Below are the code and all the weights of a small trained network. Each question names an input and a class and asks about switching units off, where a switched-off unit gives its printed mean instead of its output.

import numpy as np


def w(rows, s, z=0):
    codes = np.array(rows[::2]) - 128.0
    scale = np.full(codes.shape[1], s)
    scale[-1] = z or s
    return codes * scale


def norm(h):
    return h / np.sqrt((h * h).mean(-1, keepdims=True) + 1e-5)


def f(y):
    return np.maximum(y, 0)


def log_softmax(a):
    a = a - a.max(-1, keepdims=True)
    return a - np.log(np.exp(a).sum(-1, keepdims=True))


def net(x, mask):
    res = np.array(x, float).reshape(1, 8) / 4 @ E
    u = 0
    for l in range(4):
        y = f(norm(res) @ A[l][:, :-1].T + A[l][:, -1])
        res = res + np.where(mask[u : u + 7], y, B[l][:, -1]) @ B[l][:, :-1]
        u += 7
    return log_softmax(norm(res)[-1] @ U[:, :-1].T + U[:, -1])


A, B = {}, {}
E = w([
[225,76,18,175,126,120,74,109,53,165,138],'x0',
[235,204,79,144,160,131,215,104,7,139,57],'x1',
[159,155,130,43,40,199,143,145,74,137,171],'x2',
[136,53,72,119,89,113,178,86,157,14,182],'x3',
[175,63,186,9,186,139,175,116,149,149,115],'x4',
[161,153,230,170,91,167,114,151,177,53,146],'x5',
[84,51,162,74,146,59,127,218,145,179,134],'x6',
[153,208,152,228,147,226,141,39,107,253,180],'x7',
],0.0059)
A[0] = w([
[161,120,121,141,146,87,93,250,3,144,84,8],'0.n1',
[68,89,73,172,194,69,46,174,200,105,135,49],'0.n2',
[205,114,87,177,107,139,188,103,49,119,202,6],'0.n3',
[221,191,93,190,140,144,158,133,51,145,205,26],'0.n4',
[253,206,81,180,12,162,177,95,85,105,155,47],'0.n5',
[96,206,152,110,158,81,208,100,124,171,98,63],'0.n6',
[156,109,224,159,151,89,61,95,123,221,224,121],'0.n7',
],0.0069,0.002)
B[0] = w([
[148,86,96,214,157,129,151,188,139,215,89,214],'0.n1',
[151,70,141,177,107,83,157,84,105,24,129,225],'0.n2',
[165,133,104,72,120,174,78,41,164,132,83,203],'0.n3',
[162,178,130,195,114,197,66,2,73,49,107,219],'0.n4',
[214,68,147,154,171,139,120,106,133,142,51,255],'0.n5',
[60,100,139,134,166,72,200,108,88,168,96,181],'0.n6',
[97,122,160,87,95,120,116,144,127,209,129,203],'0.n7',
],0.0088,0.0057)
A[1] = w([
[185,184,228,144,65,113,201,134,66,114,118,80],'1.n1',
[112,43,73,38,104,99,133,118,3,141,148,134],'1.n2',
[146,179,74,109,139,152,77,75,102,178,122,32],'1.n3',
[183,155,143,13,109,114,118,142,186,142,167,81],'1.n4',
[82,88,84,176,112,44,93,115,195,112,135,108],'1.n5',
[75,106,121,148,139,180,107,102,111,166,215,251],'1.n6',
[160,138,176,118,35,179,129,210,149,75,128,134],'1.n7',
],0.0079,0.0029)
B[1] = w([
[109,158,121,14,238,63,2,149,71,155,79,201],'1.n1',
[94,101,78,11,81,136,179,59,154,168,47,253],'1.n2',
[103,75,82,127,136,174,211,93,112,76,168,208],'1.n3',
[126,129,221,43,76,252,141,170,15,130,151,189],'1.n4',
[127,137,60,177,116,63,24,89,139,90,86,254],'1.n5',
[127,56,214,97,159,141,179,62,97,176,129,200],'1.n6',
[229,68,203,55,94,156,78,124,128,202,193,229],'1.n7',
],0.0078,0.0048)
A[2] = w([
[148,140,193,111,139,212,106,113,163,221,162,69],'2.n1',
[125,58,154,144,21,115,84,83,169,164,195,164],'2.n2',
[164,169,79,205,133,101,111,200,197,7,184,3],'2.n3',
[67,151,120,169,171,150,109,25,137,157,1,127],'2.n4',
[205,181,255,37,93,141,53,221,178,96,157,94],'2.n5',
[133,251,129,146,157,159,87,104,120,40,130,34],'2.n6',
[86,83,120,169,107,20,99,125,188,86,153,200],'2.n7',
],0.0069,0.0032)
B[2] = w([
[116,146,145,120,135,141,174,179,55,67,204,186],'2.n1',
[96,122,115,114,217,89,138,164,104,152,94,213],'2.n2',
[167,220,201,229,19,116,80,92,7,28,122,146],'2.n3',
[155,156,162,117,140,155,143,175,160,154,116,254],'2.n4',
[73,25,137,82,146,149,62,120,57,117,164,218],'2.n5',
[136,97,67,98,123,151,2,37,162,132,119,147],'2.n6',
[79,122,111,162,167,109,87,175,154,74,53,215],'2.n7',
],0.0099,0.0081)
A[3] = w([
[140,104,147,23,155,106,214,175,180,91,102,95],'3.n1',
[110,168,224,206,142,155,126,95,204,131,107,95],'3.n2',
[169,208,208,171,213,149,172,123,34,186,141,107],'3.n3',
[95,104,118,144,174,20,76,171,138,135,34,153],'3.n4',
[162,113,188,200,2,78,176,118,170,96,219,1],'3.n5',
[112,180,181,134,97,88,191,101,52,126,121,90],'3.n6',
[168,177,77,172,91,86,93,142,149,78,155,88],'3.n7',
],0.0086,0.0065)
B[3] = w([
[77,182,60,77,91,115,103,150,104,97,147,178],'3.n1',
[141,116,66,51,162,154,113,148,156,189,136,155],'3.n2',
[158,137,154,169,120,130,207,197,174,148,212,198],'3.n3',
[119,134,98,117,174,103,97,184,208,185,203,248],'3.n4',
[197,143,186,195,11,162,92,77,56,84,95,128],'3.n5',
[121,120,104,170,135,123,55,165,189,176,104,140],'3.n6',
[97,119,181,171,53,72,71,102,163,117,197,142],'3.n7',
],0.011)
U = w([
[208,161,84,156,142,207,118,9,105,106,50,198],'0',
[74,72,209,31,101,191,110,131,53,115,186,130],'1',
[170,185,196,191,161,184,205,181,152,202,163,157],'2',
[54,101,56,87,183,56,83,207,212,175,154,197],'3',
[71,193,67,56,51,89,169,106,130,94,51,3],'4',
[82,117,163,211,70,61,47,108,147,31,102,151],'5',
],0.013,0.0051)

Each question gives the input, the list of numbers given to net, and the class t.
The units are the neurons (one row each of A and B). Each row of codes is followed by its name. A weight is (code - 128) times the scale printed after its matrix; where a second scale follows, it is the last column's (A, B and U).
mask holds one flag per neuron, layer by layer. A switched-off neuron (its flag False) gives its mean, the last column of its row in B, instead of its output. The means were averaged over made-up inputs and are rounded, as every weight is.
A unit's drop is (log p(t) with every unit on - log p(t) with that unit switched off) / (log p(t) with every unit on - log p(t) with every unit switched off).
The circuit of an input: a set's keep is (log p(t) with only the set's units on - log p(t) with every unit switched off) / (log p(t) with every unit on - log p(t) with every unit switched off). Starting from the 12 units with the biggest drops (on a tie, the unit counted first), units are removed one at a time, each time the one whose removal leaves the highest keep (on an exact tie, the one counted first), for as long as the keep stays at least 0.8.
circuit, biggest first: the units of the circuit, biggest drop first
most important unit: the unit with the biggest drop
top k neurons: the k neurons with the biggest drops, biggest first
top k neurons in layer l: the k neurons of layer l with the biggest drops, biggest first
input [-3,1,2,2,-7,6,-8,-7], class 1: most important unit -> 1.n7
input [-4,3,4,7,7,-7,5,8], class 4: circuit, biggest first -> [1.n2, 2.n5, 3.n4]
input [8,-4,-2,0,-8,3,1,3], class 0: top 2 neurons -> [0.n4, 0.n3]
input [-2,-8,5,5,-3,1,-8,6], class 2: top 2 neurons -> [3.n3, 2.n5]
input [-8,0,-6,-6,6,-6,6,7], class 2: circuit, biggest first -> [3.n3, 2.n1]
input [0,6,-2,5,8,-7,7,-1], class 4: top 2 neurons in layer 3 -> [3.n1, 3.n3]
input [-5,1,6,7,-3,-6,7,4], class 1: top 4 neurons in layer 0 -> [0.n2, 0.n1, 0.n5, 0.n4]
input [0,-6,-5,3,6,3,-7,-8], class 5: top 2 neurons -> [2.n3, 0.n2]
input [-7,-1,0,3,6,-6,-1,7], class 2: circuit, biggest first -> [3.n3, 2.n5]
input [-2,0,-8,3,6,5,1,-7], class 5: top 3 neurons -> [2.n3, 0.n2, 1.n2]
input [1,-7,2,-8,7,2,0,8], class 1: top 3 neurons in layer 0 -> [0.n7, 0.n1, 0.n4]
input [-7,4,5,2,-4,-2,0,-8], class 1: circuit, biggest first -> [1.n7, 2.n7]
input [8,-5,5,-1,-1,6,-4,2], class 0: top 4 neurons -> [0.n4, 0.n3, 0.n5, 3.n4]
input [-5,-5,3,-8,4,-7,1,1], class 1: most important unit -> 3.n4
input [5,1,3,-5,8,-3,-4,0], class 0: top 4 neurons -> [1.n3, 3.n4, 0.n3, 2.n2]
input [5,-7,-1,4,-1,5,4,-5], class 5: top 2 neurons -> [0.n2, 2.n3]
input [8,-2,-8,-1,-8,3,-4,0], class 5: top 2 neurons -> [3.n7, 0.n2]
input [-1,6,5,-7,-5,7,-6,-7], class 0: top 3 neurons -> [0.n4, 2.n6, 2.n2]
input [-7,-2,5,-8,3,-8,-8,1], class 2: top 2 neurons in layer 3 -> [3.n3, 3.n4]
input [5,0,-8,-4,-4,0,1,-8], class 5: circuit, biggest first -> [0.n2]
